Below are the code and all the weights of a small trained network. Each question names an input and a class and asks about switching units off, where a switched-off unit gives its printed mean instead of its output.

import numpy as np


def w(rows, s, z=0):
    codes = np.array(rows[::2]) - 128.0
    scale = np.full(codes.shape[1], s)
    scale[-1] = z or s
    return codes * scale


def norm(h):
    return h / np.sqrt((h * h).mean(-1, keepdims=True) + 1e-5)


def f(y):
    return y / 2 * (1 + np.tanh(0.7978845608 * (y + 0.044715 * y**3)))


def log_softmax(a):
    a = a - a.max(-1, keepdims=True)
    return a - np.log(np.exp(a).sum(-1, keepdims=True))


def net(x, mask):
    res = np.array(x, float).reshape(1, 6) / 4 @ E
    u = 0
    for l in range(2):
        y = f(norm(res) @ A[l][:, :-1].T + A[l][:, -1])
        res = res + np.where(mask[u : u + 15], y, B[l][:, -1]) @ B[l][:, :-1]
        u += 15
    return log_softmax(norm(res)[-1] @ U[:, :-1].T + U[:, -1])


A, B = {}, {}
E = w([
[4,182,85],'x0',
[114,234,101],'x1',
[181,208,40],'x2',
[119,16,65],'x3',
[170,123,28],'x4',
[86,181,111],'x5',
],0.0031)
A[0] = w([
[86,167,146,65],'L0N0',
[92,117,82,57],'L0N1',
[94,179,138,16],'L0N2',
[144,116,137,93],'L0N3',
[92,99,2,7],'L0N4',
[74,157,145,104],'L0N5',
[150,243,72,11],'L0N6',
[70,157,146,105],'L0N7',
[81,171,151,57],'L0N8',
[151,249,99,94],'L0N9',
[123,114,119,66],'L0N10',
[62,178,158,183],'L0N11',
[168,143,167,224],'L0N12',
[92,96,19,54],'L0N13',
[113,103,24,27],'L0N14',
],0.0083,0.0019)
B[0] = w([
[124,173,178,141],'L0N0',
[104,153,129,131],'L0N1',
[151,170,199,136],'L0N2',
[128,121,119,122],'L0N3',
[53,169,94,188],'L0N4',
[102,177,168,151],'L0N5',
[255,111,143,233],'L0N6',
[93,173,171,154],'L0N7',
[118,184,192,146],'L0N8',
[247,146,104,252],'L0N9',
[136,131,137,114],'L0N10',
[102,198,174,200],'L0N11',
[116,145,64,181],'L0N12',
[63,175,91,183],'L0N13',
[66,149,111,167],'L0N14',
],0.0065,0.0034)
A[1] = w([
[88,121,28,106],'L1N0',
[145,139,70,188],'L1N1',
[253,69,139,239],'L1N2',
[142,112,46,209],'L1N3',
[39,132,35,102],'L1N4',
[116,140,137,89],'L1N5',
[200,83,158,160],'L1N6',
[108,137,139,53],'L1N7',
[165,123,131,117],'L1N8',
[89,141,157,33],'L1N9',
[111,130,148,55],'L1N10',
[98,118,11,4],'L1N11',
[109,135,133,61],'L1N12',
[81,137,154,37],'L1N13',
[158,190,105,61],'L1N14',
],0.0064,0.0022)
B[1] = w([
[65,140,98,156],'L1N0',
[112,149,100,168],'L1N1',
[113,127,2,254],'L1N2',
[80,138,74,186],'L1N3',
[29,184,96,163],'L1N4',
[124,132,145,118],'L1N5',
[133,113,71,174],'L1N6',
[120,127,158,110],'L1N7',
[123,135,101,137],'L1N8',
[121,127,152,111],'L1N9',
[131,121,154,110],'L1N10',
[85,146,118,141],'L1N11',
[120,126,147,111],'L1N12',
[116,133,169,113],'L1N13',
[157,136,115,142],'L1N14',
],0.0059,0.0038)
U = w([
[139,113,134,60],'0',
[148,58,223,59],'1',
[229,208,164,162],'2',
[65,148,61,151],'3',
[188,9,71,166],'4',
[55,146,243,158],'5',
[151,96,172,5],'6',
[51,174,136,132],'7',
],0.012,0.014)

Each question gives the input, the list of numbers given to net, and the class t.
The units are the neurons (one row each of A and B). Each row of codes is followed by its name. A weight is (code - 128) times the scale printed after its matrix; where a second scale follows, it is the last column's (A, B and U).
mask holds one flag per neuron, layer by layer. A switched-off neuron (its flag False) gives its mean, the last column of its row in B, instead of its output. The means were averaged over made-up inputs and are rounded, as every weight is.
A unit's drop is (log p(t) with every unit on - log p(t) with that unit switched off) / (log p(t) with every unit on - log p(t) with every unit switched off).
The circuit of an input: a set's keep is (log p(t) with only the set's units on - log p(t) with every unit switched off) / (log p(t) with every unit on - log p(t) with every unit switched off). Starting from the 12 units with the biggest drops (on a tie, the unit counted first), units are removed one at a time, each time the one whose removal leaves the highest keep (on an exact tie, the one counted first), for as long as the keep stays at least 0.8.
circuit, biggest first: the units of the circuit, biggest drop first
k most important neurons: the k neurons with the biggest drops, biggest first
k most important neurons of layer l: the k neurons of layer l with the biggest drops, biggest first
drop of u: that unit's drop, to one decimal
input [0,-2,-3,4,-3,3], class 5: circuit, biggest first => L0N6, L1N2
input [0,1,0,0,2,3], class 2: circuit, biggest first => L0N6
input [-2,-2,-4,-7,1,5], class 5: circuit, biggest first => L0N6, L1N2
input [8,4,7,-4,6,-3], class 2: circuit, biggest first => L0N6, L0N9
input [4,7,2,0,5,1], class 2: circuit, biggest first => L0N6, L0N9
input [-6,4,-7,1,-7,-5], class 4: 2 most important neurons of layer 1 => L1N2, L1N6
input [3,0,5,-4,-5,8], class 2: 2 most important neurons => L0N9, L0N6
input [-5,8,-1,0,-3,-8], class 3: 4 most important neurons => L1N2, L0N6, L0N12, L0N9
input [-7,0,-2,4,8,-2], class 3: 3 most important neurons => L0N6, L0N9, L1N3
input [1,4,6,-4,7,-6], class 4: 2 most important neurons of layer 0 => L0N6, L0N11
input [-1,2,5,5,-8,5], class 2: 2 most important neurons of layer 0 => L0N9, L0N6
input [-3,-4,-4,-7,-1,3], class 5: 2 most important neurons of layer 0 => L0N9, L0N6
input [5,-3,4,-2,2,8], class 2: drop of L0N9 => 0.2
input [6,-6,-2,5,-7,2], class 5: most important neuron => L1N2
input [8,-5,6,-6,4,3], class 2: drop of L0N6 => 0.2
input [-6,7,-7,8,8,-6], class 3: drop of L0N9 => 0.2
